Below is a small trained network, with its code and all its weights. Each question gives an input and a class and asks what happens when units are switched off, that is, made to give their printed mean instead of their output.

import numpy as np


def w(rows, s, z=0):
    codes = np.array(rows[::2]) - 128.0
    scale = np.full(codes.shape[1], s)
    scale[-1] = z or s
    return codes * scale


def norm(h):
    return h / np.sqrt((h * h).mean(-1, keepdims=True) + 1e-5)


def f(y):
    return y / 2 * (1 + np.tanh(0.7978845608 * (y + 0.044715 * y**3)))


def log_softmax(a):
    a = a - a.max(-1, keepdims=True)
    return a - np.log(np.exp(a).sum(-1, keepdims=True))


def net(x, mask):
    res = np.array(x, float).reshape(1, 7) / 4 @ E
    u = 0
    for l in range(2):
        y = f(norm(res) @ A[l][:, :-1].T + A[l][:, -1])
        res = res + np.where(mask[u : u + 7], y, B[l][:, -1]) @ B[l][:, :-1]
        u += 7
    return log_softmax(norm(res)[-1] @ U[:, :-1].T + U[:, -1])


A, B = {}, {}
E = w([
[54,90,161,127,117,127,106,206,156,104],'x0',
[84,108,92,118,117,171,128,89,100,138],'x1',
[57,90,122,181,182,156,168,123,145,127],'x2',
[125,112,186,1,148,57,138,163,31,181],'x3',
[168,94,94,130,195,178,110,176,23,87],'x4',
[176,101,78,134,126,157,204,134,184,147],'x5',
[144,203,152,119,144,129,141,196,138,196],'x6',
],0.0068)
A[0] = w([
[156,60,148,89,231,25,226,103,19,110,3],'L0N1',
[195,196,96,72,92,193,85,82,95,139,118],'L0N2',
[112,133,178,89,173,99,214,112,84,156,166],'L0N3',
[28,86,117,114,99,72,83,134,162,198,39],'L0N4',
[133,102,115,239,82,69,113,92,155,82,123],'L0N5',
[52,188,165,112,166,60,172,157,217,67,222],'L0N6',
[88,179,199,114,88,255,188,139,150,190,83],'L0N7',
],0.0058,0.0016)
B[0] = w([
[163,67,181,128,211,163,85,139,125,204,255],'L0N1',
[85,125,132,149,41,108,70,192,41,164,201],'L0N2',
[164,80,73,51,131,144,70,155,183,125,198],'L0N3',
[10,196,226,64,144,191,66,163,52,16,178],'L0N4',
[218,55,106,46,155,255,114,115,155,167,210],'L0N5',
[146,90,118,162,47,174,83,121,97,98,220],'L0N6',
[100,129,122,187,209,132,126,189,32,78,160],'L0N7',
],0.0064,0.0039)
A[1] = w([
[46,190,151,120,109,154,42,201,61,114,108],'L1N1',
[160,147,86,220,98,138,92,228,176,103,251],'L1N2',
[189,152,65,115,124,207,122,46,166,65,155],'L1N3',
[16,118,182,3,106,149,121,103,201,110,24],'L1N4',
[82,75,180,67,154,96,74,112,59,192,221],'L1N5',
[79,132,122,158,188,173,149,238,135,175,157],'L1N6',
[112,136,254,90,72,108,2,71,107,137,131],'L1N7',
],0.0061,0.0021)
B[1] = w([
[40,191,79,151,126,127,148,100,139,86,216],'L1N1',
[148,93,96,110,54,109,182,77,141,177,206],'L1N2',
[72,54,203,157,96,230,20,151,165,3,203],'L1N3',
[21,183,131,170,185,138,231,114,96,3,180],'L1N4',
[148,153,198,132,128,94,56,104,227,13,254],'L1N5',
[194,166,74,168,218,59,216,87,96,196,182],'L1N6',
[141,137,105,35,72,1,180,178,86,68,247],'L1N7',
],0.0063,0.0065)
U = w([
[124,58,140,216,20,255,76,83,205,81,251],'0',
[18,206,188,104,126,97,121,165,88,4,159],'1',
[194,62,228,99,224,153,87,154,128,202,28],'2',
[146,166,40,238,124,168,209,162,104,191,135],'3',
[166,171,142,59,28,106,107,134,123,149,22],'4',
],0.0091,0.0029)

Each question gives the input, the list of numbers given to net, and the class t.
The units are the neurons (one row each of A and B). Each row of codes is followed by its name. A weight is (code - 128) times the scale printed after its matrix; where a second scale follows, it is the last column's (A, B and U).
mask holds one flag per neuron, layer by layer. A switched-off neuron (its flag False) gives its mean, the last column of its row in B, instead of its output. The means were averaged over made-up inputs and are rounded, as every weight is.
A unit's drop is (log p(t) with every unit on - log p(t) with that unit switched off) / (log p(t) with every unit on - log p(t) with every unit switched off).
The circuit of an input: a set's keep is (log p(t) with only the set's units on - log p(t) with every unit switched off) / (log p(t) with every unit on - log p(t) with every unit switched off). Starting from the 12 units with the biggest drops (on a tie, the unit counted first), units are removed one at a time, each time the one whose removal leaves the highest keep (on an exact tie, the one counted first), for as long as the keep stays at least 0.8.
units of the circuit, in order: the units of the circuit, biggest drop first
top k neurons: the k neurons with the biggest drops, biggest first
top k neurons in layer l: the k neurons of layer l with the biggest drops, biggest first
drop of u: that unit's drop, to one decimal
input [1,7,8,-7,-6,7,8], class 3: top neuron -> (L0N7)
input [3,3,-3,0,7,-2,7], class 3: units of the circuit, in order -> (L1N6, L0N4, L1N3)
input [-1,-4,6,1,7,6,-1], class 2: top 2 neurons in layer 1 -> (L1N1, L1N4)
input [8,-2,3,-2,4,-4,8], class 3: units of the circuit, in order -> (L1N6, L1N3)
input [4,-6,-5,-2,-4,-1,4], class 4: units of the circuit, in order -> (L1N2, L1N3)
input [-7,-5,5,3,-5,4,-1], class 2: units of the circuit, in order -> (L0N1, L1N1)
input [-4,-6,-3,-8,4,-8,7], class 3: units of the circuit, in order -> (L1N5, L1N2)
input [-1,-1,4,-5,-3,6,7], class 3: top 3 neurons -> (L0N7, L1N6, L1N5)
input [4,0,-6,6,-6,7,3], class 1: units of the circuit, in order -> (L1N4, L0N4)
input [-2,-1,7,-6,1,3,7], class 3: top 2 neurons -> (L1N6, L0N7)
input [1,-7,3,-2,6,-5,-5], class 0: top 2 neurons in layer 1 -> (L1N7, L1N6)
input [-8,-5,3,8,1,-8,-3], class 2: top 2 neurons -> (L0N1, L0N4)
input [6,0,1,6,8,-4,-1], class 2: top 2 neurons -> (L0N1, L0N4)
input [3,0,5,0,7,8,-1], class 3: units of the circuit, in order -> (L1N6)
input [-2,5,-8,-1,-1,6,5], class 3: top 2 neurons in layer 1 -> (L1N5, L1N7)
input [5,6,7,1,6,3,6], class 3: drop of L1N6 -> 0.1
input [5,4,0,-2,-8,0,0], class 1: drop of L0N4 -> 0.9
input [1,7,-1,-1,-1,4,6], class 3: drop of L1N1 -> 0.0
